Moves between items:
^: J362->J15, J564->J703, J246->J236, J507->J983, J253->J819, J843->J867, J164->J317, J607->J743, J725->J522, J236->J246, J855->J897, J258->J731, J38->J525, J391->J429, J786->J205, J205->J786, J461->J27, J824->J201, J525->J38, J923->J282, J927->J433, J735->J402, J731->J258, J788->J878, J429->J391, J317->J164, J402->J735, J499->J495, J878->J788, J522->J725, J867->J843, J433->J927, J703->J564, J201->J824, J15->J362, J743->J607, J983->J507, J12->J97, J282->J923, J897->J855, J97->J12, J27->J461, J495->J499, J819->J253
§: J401->J495, J362->J253, J564->J522, J507->J317, J253->J362, J164->J983, J607->J369, J725->J703, J236->J745, J855->J557, J745->J236, J258->J824, J38->J227, J188->J391, J391->J188, J786->J12, J205->J97, J461->J878, J824->J258, J923->J204, J735->J338, J731->J201, J788->J27, J369->J607, J317->J507, J878->J461, J522->J564, J867->J222, J642->J433, J222->J867, J557->J855, J338->J735, J433->J642, J703->J725, J201->J731, J15->J819, J983->J164, J12->J786, J97->J205, J27->J788, J204->J923, J495->J401, J819->J15, J227->J38
~: J362->J897, J564->J743, J246->J507, J507->J246, J164->J745, J607->J703, J725->J369, J236->J983, J855->J15, J745->J164, J258->J27, J38->J205, J391->J842, J786->J525, J205->J38, J461->J731, J824->J788, J525->J786, J923->J195, J735->J70, J731->J461, J999->J495, J788->J824, J369->J725, J878->J201, J195->J923, J867->J859, J842->J391, J557->J819, J859->J867, J433->J749, J703->J607, J201->J878, J15->J855, J743->J564, J983->J236, J70->J735, J897->J362, J97->J227, J27->J258, J749->J433, J495->J999, J819->J557, J227->J97
!: J362->J429, J564->J282, J246->J201, J507->J878, J843->J786, J164->J27, J607->J195, J725->J204, J236->J824, J855->J842, J745->J258, J258->J745, J38->J859, J188->J819, J965->J735, J391->J15, J786->J843, J205->J867, J461->J317, J816->J495, J824->J236, J923->J703, J735->J965, J788->J983, J429->J362, J317->J461, J249->J433, J878->J507, J195->J607, J867->J205, J222->J97, J842->J855, J859->J38, J433->J249, J703->J923, J201->J246, J15->J391, J983->J788, J282->J564, J97->J222, J27->J164, J204->J725, J495->J816, J819->J188
@: J401->J97, J362->J878, J564->J927, J507->J429, J253->J461, J164->J188, J451->J735, J607->J749, J725->J642, J236->J842, J855->J824, J258->J557, J38->J999, J188->J164, J391->J983, J786->J499, J205->J495, J461->J253, J816->J867, J824->J855, J923->J249, J927->J564, J735->J451, J999->J38, J788->J15, J429->J507, J249->J923, J499->J786, J878->J362, J867->J816, J642->J725, J842->J236, J557->J258, J433->J703, J703->J433, J201->J897, J15->J788, J983->J391, J897->J201, J97->J401, J27->J819, J749->J607, J495->J205, J819->J27
%: J362->J927, J564->J878, J507->J282, J164->J204, J451->J495, J607->J824, J725->J27, J236->J195, J855->J749, J258->J369, J38->J70, J965->J867, J391->J249, J786->J402, J205->J735, J461->J522, J824->J607, J923->J983, J927->J362, J735->J205, J788->J703, J369->J258, J402->J786, J249->J391, J878->J564, J195->J236, J522->J461, J867->J965, J642->J819, J338->J97, J433->J15, J703->J788, J201->J743, J15->J433, J743->J201, J983->J923, J282->J507, J70->J38, J97->J338, J27->J725, J749->J855, J204->J164, J495->J451, J819->J642
&: J401->J819, J362->J499, J564->J402, J507->J843, J843->J507, J164->J222, J451->J433, J607->J70, J725->J338, J236->J859, J855->J999, J258->J227, J38->J824, J965->J923, J391->J816, J786->J878, J205->J788, J461->J12, J816->J391, J824->J38, J525->J201, J923->J965, J735->J703, J999->J855, J788->J205, J402->J564, J499->J362, J878->J786, J867->J983, J222->J164, J859->J236, J338->J725, J433->J451, J703->J735, J201->J525, J15->J495, J983->J867, J12->J461, J70->J607, J97->J27, J27->J97, J495->J15, J819->J401, J227->J258

In the rows, zero is written as 572.

The rows follow the links: the fewer symbols apart two items are, the more alike their rows tend to be.

Each row is also shifted at random along 2 hidden directions that mean nothing.

Some items, each with a row of numbers:
J999	[ 590  636  583  650  626  574  630  613  664  725  482  574  571  727  516  464  686  490  466  595  660  555  591  547  451  619  626  603  572  630  592  755  695  664  506  579  480  591  558  574  477]
J731	[ 387  572  568  615  518  535  651  509  570  674  675  569  505  549  461  498  659  650  488  689  633  553  530  588  669  584  516  472  494  578  549  528  666  574  508  540  612  507  675  454  564]
J824	[ 636  655  575  427  564  619  677  606  591  709  530  592  524  642  471  438  605  649  475  562  557  658  583  675  507  527  482  596  617  534  520  601  565  642  398  492  527  543  693  489  586]
J642	[ 405  479  642  806  600  355  531  541  556  456  584  530  675  495  549  589  488  480  693  623  651  657  538  578  607  620  758  496  573  584  531  678  572  550  730  593  509  651  580  678  612]
J433	[ 618  533  617  689  636  633  660  692  495  537  469  622  663  531  654  571  566  524  597  407  508  722  564  648  483  563  653  679  706  593  458  641  491  593  676  631  487  695  474  595  558]
J188	[ 568  594  500  519  479  543  455  473  628  544  571  459  528  500  634  608  468  500  643  731  517  645  693  530  566  616  759  473  482  525  697  491  602  502  644  594  443  549  581  569  488]
J253	[ 520  493  515  691  599  674  557  579  425  640  484  631  562  519  573  571  709  459  501  526  483  617  609  632  404  626  557  564  511  531  558  494  650  651  626  658  505  534  419  562  496]
J786	[ 833  565  549  484  683  665  522  538  679  505  578  563  480  560  637  584  449  667  525  788  489  533  554  367  714  660  545  429  387  466  660  426  581  387  596  666  764  392  654  580  488]
J507	[ 873  570  496  260  511  772  469  639  698  444  560  508  422  440  710  579  402  586  638  688  324  653  670  464  690  595  598  424  380  456  768  342  492  465  515  636  682  375  599  456  500]
J164	[ 734  536  454  360  465  699  544  524  560  577  552  549  669  443  639  599  468  585  569  564  491  580  667  617  480  533  587  592  532  573  657  486  520  585  567  479  558  541  496  440  572]
J788	[ 526  486  641  521  657  511  557  360  631  536  684  646  633  674  477  558  462  683  666  783  546  654  660  560  633  574  576  489  466  517  643  605  517  540  557  493  595  381  547  714  635]
J461	[ 470  492  556  572  571  634  550  458  524  553  668  684  603  518  549  620  591  587  490  640  521  557  618  590  577  614  514  578  470  517  558  469  586  579  523  581  614  482  569  525  624]
J429	[ 635  507  459  501  503  721  504  646  486  580  431  547  448  514  673  591  661  522  588  434  511  586  716  589  533  572  569  569  528  470  623  444  592  628  592  613  417  568  439  626  546]
J249	[ 657  581  605  572  549  710  495  739  453  490  474  528  560  524  716  651  630  480  639  305  542  670  615  626  511  582  609  713  701  603  565  530  515  671  627  590  424  679  471  568  553]
J525	[ 622  599  587  525  589  568  602  626  630  700  623  558  483  637  490  479  687  627  449  556  564  488  536  443  548  533  494  441  530  592  558  552  654  589  518  644  632  514  678  490  526]
J70	[ 471  617  607  715  583  440  645  641  487  696  579  681  617  686  551  551  733  643  544  393  707  441  470  608  505  575  477  671  727  668  365  677  634  650  558  563  612  704  700  589  619]
J867	[ 793  585  452  406  564  776  465  565  608  630  519  568  591  644  666  681  616  558  460  479  589  452  623  633  485  456  542  691  638  598  678  454  586  589  498  558  645  593  437  542  552]
J401	[ 607  512  525  648  676  549  573  436  674  587  475  452  639  621  597  555  555  512  511  734  582  572  604  526  497  586  671  588  451  587  696  626  581  533  670  535  558  562  514  622  430]
J564	[ 511  494  718  655  633  515  596  614  536  430  644  663  606  513  566  557  497  662  656  584  598  552  532  482  687  632  561  517  567  488  484  538  567  509  601  623  661  555  594  596  639]

Start here and follow the symbols in turn, left to right. Where do you end up?
Answers are names.
[ 698  448  718  508  639  506  594  569  616  400  618  530  609  547  569  530  318  672  692  624  547  688  481  505  671  548  609  596  609  503  497  578  475  502  638  569  730  565  568  605  581]
@ ~ @ -> J607
[ 588  534  530  629  595  642  554  554  529  520  526  671  515  538  594  554  603  555  604  641  487  672  644  497  503  589  570  476  508  479  561  483  552  561  623  593  490  473  482  627  480]
@ ^ -> J788
[ 745  559  713  432  571  524  591  713  606  539  583  442  448  517  575  427  365  654  686  618  550  675  482  438  746  639  583  448  500  456  528  521  538  453  666  737  681  526  769  399  515]
^ ~ -> J703
[ 726  613  558  470  560  689  743  777  486  694  485  567  590  566  631  455  610  580  486  357  508  677  567  616  537  536  448  725  791  553  321  605  517  605  513  628  521  642  619  412  599]
~ & ! -> J965
[ 502  492  576  689  642  610  565  756  440  458  513  598  533  566  627  510  591  547  626  431  555  626  540  591  532  600  577  546  654  550  448  528  512  572  677  670  585  639  465  569  518]
% & & -> J362
[ 594  643  555  565  548  619  493  568  572  588  515  615  567  587  591  678  690  469  580  552  637  427  557  588  451  549  620  578  601  578  694  595  578  630  617  542  483  621  413  675  497]
! & & -> J495
[ 552  477  567  482  595  593  607  386  602  566  621  619  755  575  484  569  448  644  545  735  538  624  638  620  504  503  554  598  505  579  590  597  544  578  620  456  593  460  565  621  617]
§ ^ % -> J564
[ 765  542  519  400  494  682  506  502  629  588  573  480  646  503  570  670  461  574  582  556  475  454  657  571  554  528  615  616  499  666  694  516  529  431  581  591  663  557  589  527  523]
& ^ ^ -> J164
[ 673  544  518  478  610  778  616  584  479  551  567  738  517  530  592  554  676  557  498  528  358  597  671  577  604  561  421  572  542  509  476  415  605  585  501  641  554  423  423  586  554]
~ ^ -> J824
[ 719  525  467  483  640  769  659  556  506  624  482  651  786  614  585  603  668  531  334  455  486  450  537  611  354  543  472  755  573  684  540  506  649  557  505  585  665  608  469  554  507]
^ § -> J786
[ 746  608  583  317  504  695  487  521  646  542  591  548  575  614  619  647  439  606  655  592  573  593  697  576  582  530  602  532  567  538  700  488  512  579  472  515  579  509  497  567  607]
~ ~ -> J983
[ 731  701  585  428  509  523  585  552  799  678  524  529  486  640  518  486  492  685  480  646  560  557  490  450  609  580  574  530  523  563  597  604  586  465  547  595  672  484  775  498  495]
~ ^ -> J786
[ 542  602  504  522  507  635  463  639  512  586  471  511  541  588  623  641  647  517  591  508  509  550  710  618  486  558  687  611  630  605  667  587  539  727  548  527  340  594  362  659  574]
! ! -> J391
[ 511  533  566  651  660  552  612  510  585  566  467  620  607  651  527  538  600  551  616  683  545  657  644  571  512  585  655  564  562  507  610  607  597  602  572  532  444  500  478  720  555]
~ § -> J557
